Here is a tiny trained network, its code and every weight. The questions are about switching its units off for an input and a class, where a switched-off unit gives its printed mean instead of its output.

import numpy as np


def w(rows, s, z=0):
    codes = np.array(rows[::2]) - 128.0
    scale = np.full(codes.shape[1], s)
    scale[-1] = z or s
    return codes * scale


def f(y):
    return np.maximum(y, 0)


def log_softmax(a):
    a = a - a.max(-1, keepdims=True)
    return a - np.log(np.exp(a).sum(-1, keepdims=True))


def net(x, mask):
    res = np.array(x, float).reshape(1, 7) / 4 @ E
    y = f(res @ A[0][:, :-1].T + A[0][:, -1])
    res = res + np.where(mask, y, B[0][:, -1]) @ B[0][:, :-1]
    return log_softmax(res[-1] @ U[:, :-1].T + U[:, -1])


A, B = {}, {}
E = w([
[168,76,194,45,101,204],'x0',
[187,179,141,127,218,205],'x1',
[146,35,114,218,13,77],'x2',
[116,129,255,135,122,141],'x3',
[98,137,71,1,144,57],'x4',
[86,194,167,139,109,114],'x5',
[214,214,123,198,31,156],'x6',
],0.0066)
A[0] = w([
[45,113,241,177,129,128,137],'neuron 0',
[97,130,194,21,253,177,175],'neuron 1',
[222,149,196,193,10,110,154],'neuron 2',
[202,15,41,134,72,149,151],'neuron 3',
[20,126,56,131,121,10,253],'neuron 4',
[183,127,170,162,19,121,149],'neuron 5',
],0.0065,0.0033)
B[0] = w([
[11,126,208,209,157,156,178],'neuron 0',
[169,95,153,27,232,150,232],'neuron 1',
[150,106,129,199,8,185,228],'neuron 2',
[80,42,32,169,41,56,215],'neuron 3',
[48,225,21,97,109,2,254],'neuron 4',
[161,87,140,145,10,155,204],'neuron 5',
],0.0071,0.0082)
U = w([
[239,206,84,159,219,190,89],'0',
[48,196,36,115,143,2,224],'1',
[132,134,167,204,90,155,49],'2',
[70,22,179,130,171,146,50],'3',
[150,187,158,103,72,165,26],'4',
[97,171,125,205,175,131,253],'5',
[167,117,152,28,217,125,148],'6',
[170,44,76,155,58,103,128],'7',
],0.0079,0.0022)

Each question gives the input, the list of numbers given to net, and the class t.
The units are the neurons (one row each of A and B). Each row of codes is followed by its name. A weight is (code - 128) times the scale printed after its matrix; where a second scale follows, it is the last column's (A, B and U).
mask holds one flag per neuron, in row order. A switched-off neuron (its flag False) gives its mean, the last column of its row in B, instead of its output. The means were averaged over made-up inputs and are rounded, as every weight is.
A unit's drop is (log p(t) with every unit on - log p(t) with that unit switched off) / (log p(t) with every unit on - log p(t) with every unit switched off).
The circuit of an input: a set's keep is (log p(t) with only the set's units on - log p(t) with every unit switched off) / (log p(t) with every unit on - log p(t) with every unit switched off). Starting from all 6 units, units are removed one at a time, each time the one whose removal leaves the highest keep (on an exact tie, the one counted first), for as long as the keep stays at least 0.8.
units of the circuit, in order: the units of the circuit, biggest drop first
unit that matters most: the unit with the biggest drop
top k neurons: the k neurons with the biggest drops, biggest first
drop of u: that unit's drop, to one decimal
input [7,-5,-3,6,6,0,-2], class 6: unit that matters most -> neuron 1
input [1,6,0,6,5,0,5], class 0: units of the circuit, in order -> neuron 3; neuron 4; neuron 0
input [-2,-7,2,1,-6,-8,-8], class 1: units of the circuit, in order -> neuron 4; neuron 2
input [0,2,-4,-1,4,2,4], class 6: units of the circuit, in order -> neuron 4; neuron 2; neuron 3
input [-3,-1,-3,-4,-5,2,2], class 0: units of the circuit, in order -> neuron 3; neuron 4
input [6,-5,4,-5,-1,-3,-8], class 1: top 2 neurons -> neuron 4; neuron 2
input [2,-7,8,5,-7,1,-5], class 2: units of the circuit, in order -> neuron 0; neuron 2
input [7,4,-6,8,-7,3,2], class 6: top 2 neurons -> neuron 1; neuron 3
input [5,-5,1,-1,-5,8,-3], class 2: top 2 neurons -> neuron 1; neuron 0
input [6,4,-1,1,-2,-6,0], class 6: units of the circuit, in order -> neuron 1; neuron 2
input [4,6,-4,-2,-1,0,-1], class 6: top 2 neurons -> neuron 1; neuron 2
input [-1,6,-8,7,-3,3,2], class 6: top 2 neurons -> neuron 1; neuron 2
input [-4,8,5,6,8,-7,-7], class 6: top 2 neurons -> neuron 1; neuron 3
input [0,-1,-7,-1,-6,-6,-6], class 6: unit that matters most -> neuron 1
input [2,1,-6,-2,-5,5,1], class 0: top 2 neurons -> neuron 3; neuron 4
input [2,-1,8,1,7,-4,-4], class 1: drop of neuron 4 -> 0.4
input [1,5,2,7,5,0,1], class 6: drop of neuron 3 -> 0.2
input [4,6,1,2,1,-3,-7], class 6: drop of neuron 1 -> 0.3
input [6,-2,-8,-6,7,3,-8], class 6: drop of neuron 0 -> 0.0
input [3,7,-2,-3,2,7,-8], class 6: units of the circuit, in order -> neuron 1
